Here is a tiny trained network, its code and every weight. The questions are about switching its units off for an input and a class, where a switched-off unit gives its printed mean instead of its output.

import numpy as np


def w(rows, s, z=0):
    codes = np.array(rows[::2]) - 128.0
    scale = np.full(codes.shape[1], s)
    scale[-1] = z or s
    return codes * scale


def f(y):
    return y / 2 * (1 + np.tanh(0.7978845608 * (y + 0.044715 * y**3)))


def log_softmax(a):
    a = a - a.max(-1, keepdims=True)
    return a - np.log(np.exp(a).sum(-1, keepdims=True))


def net(x, mask):
    res = np.array(x, float).reshape(1, 4) / 4 @ E
    y = f(res @ A[0][:, :-1].T + A[0][:, -1])
    res = res + np.where(mask, y, B[0][:, -1]) @ B[0][:, :-1]
    return log_softmax(res[-1] @ U[:, :-1].T + U[:, -1])


A, B = {}, {}
E = w([
[12,170,239,162],'x0',
[41,181,66,52],'x1',
[126,90,185,17],'x2',
[128,121,126,128],'x3',
],0.011)
A[0] = w([
[120,227,136,199,122],'N1',
[187,122,171,180,172],'N2',
[116,163,77,85,247],'N3',
[77,150,142,181,121],'N4',
[183,152,185,190,142],'N5',
[75,144,151,158,117],'N6',
[107,130,234,129,144],'N7',
[183,127,91,87,42],'N8',
[214,176,66,108,111],'N9',
[167,59,213,77,149],'N10',
[181,97,85,92,126],'N11',
[135,184,139,45,244],'N12',
[151,119,181,5,185],'N13',
[212,89,193,166,158],'N14',
[73,112,201,93,194],'N15',
[34,173,20,111,128],'N16',
[108,171,68,222,141],'N17',
[213,182,107,91,224],'N18',
],0.011,0.0015)
B[0] = w([
[118,170,99,119,196],'N1',
[45,112,153,164,187],'N2',
[81,139,190,104,190],'N3',
[240,174,177,120,184],'N4',
[52,115,131,169,187],'N5',
[175,197,164,55,181],'N6',
[206,183,149,109,215],'N7',
[210,139,180,126,181],'N8',
[150,108,179,74,210],'N9',
[101,87,21,189,209],'N10',
[117,239,182,101,195],'N11',
[81,82,88,178,187],'N12',
[136,173,11,226,222],'N13',
[93,58,215,164,212],'N14',
[188,150,107,99,214],'N15',
[47,62,214,232,247],'N16',
[197,196,3,182,211],'N17',
[113,137,182,103,188],'N18',
],0.0067,0.011)
U = w([
[24,57,158,124,143],'0',
[153,108,29,122,221],'1',
[207,142,178,3,10],'2',
],0.011,0.0014)

Each question gives the input, the list of numbers given to net, and the class t.
The units are the neurons (one row each of A and B). Each row of codes is followed by its name. A weight is (code - 128) times the scale printed after its matrix; where a second scale follows, it is the last column's (A, B and U).
mask holds one flag per neuron, in row order. A switched-off neuron (its flag False) gives its mean, the last column of its row in B, instead of its output. The means were averaged over made-up inputs and are rounded, as every weight is.
A unit's drop is (log p(t) with every unit on - log p(t) with that unit switched off) / (log p(t) with every unit on - log p(t) with every unit switched off).
The circuit of an input: a set's keep is (log p(t) with only the set's units on - log p(t) with every unit switched off) / (log p(t) with every unit on - log p(t) with every unit switched off). Starting from the 12 units with the biggest drops (on a tie, the unit counted first), units are removed one at a time, each time the one whose removal leaves the highest keep (on an exact tie, the one counted first), for as long as the keep stays at least 0.8.
circuit, biggest first: the units of the circuit, biggest drop first
top k neurons: the k neurons with the biggest drops, biggest first
drop of u: that unit's drop, to one decimal
input [-6,-8,6,0], class 0: circuit, biggest first => [N14, N2]
input [-2,1,4,-8], class 1: circuit, biggest first => [N13]
input [4,-1,-4,-1], class 1: top 2 neurons => [N17, N9]
input [8,-5,-6,-4], class 2: circuit, biggest first => [N4, N6]
input [6,-3,7,4], class 1: top 2 neurons => [N10, N13]
input [-3,-3,2,1], class 0: circuit, biggest first => [N17, N7]
input [-4,-4,5,-2], class 1: top 4 neurons => [N10, N16, N13, N3]
input [-4,5,5,-6], class 0: top 2 neurons => [N17, N3]
input [-5,3,6,-6], class 1: top 2 neurons => [N13, N12]
input [-7,-1,8,-2], class 1: top 3 neurons => [N13, N10, N12]
input [-7,8,-7,8], class 0: top 2 neurons => [N16, N3]
input [8,-5,8,-3], class 1: top 2 neurons => [N10, N13]
input [-4,-4,-3,4], class 0: drop of N15 => 0.1
input [8,4,-1,7], class 2: drop of N10 => 0.0
input [-8,7,1,5], class 2: circuit, biggest first => [N9]
input [7,-4,1,3], class 2: drop of N7 => 0.1
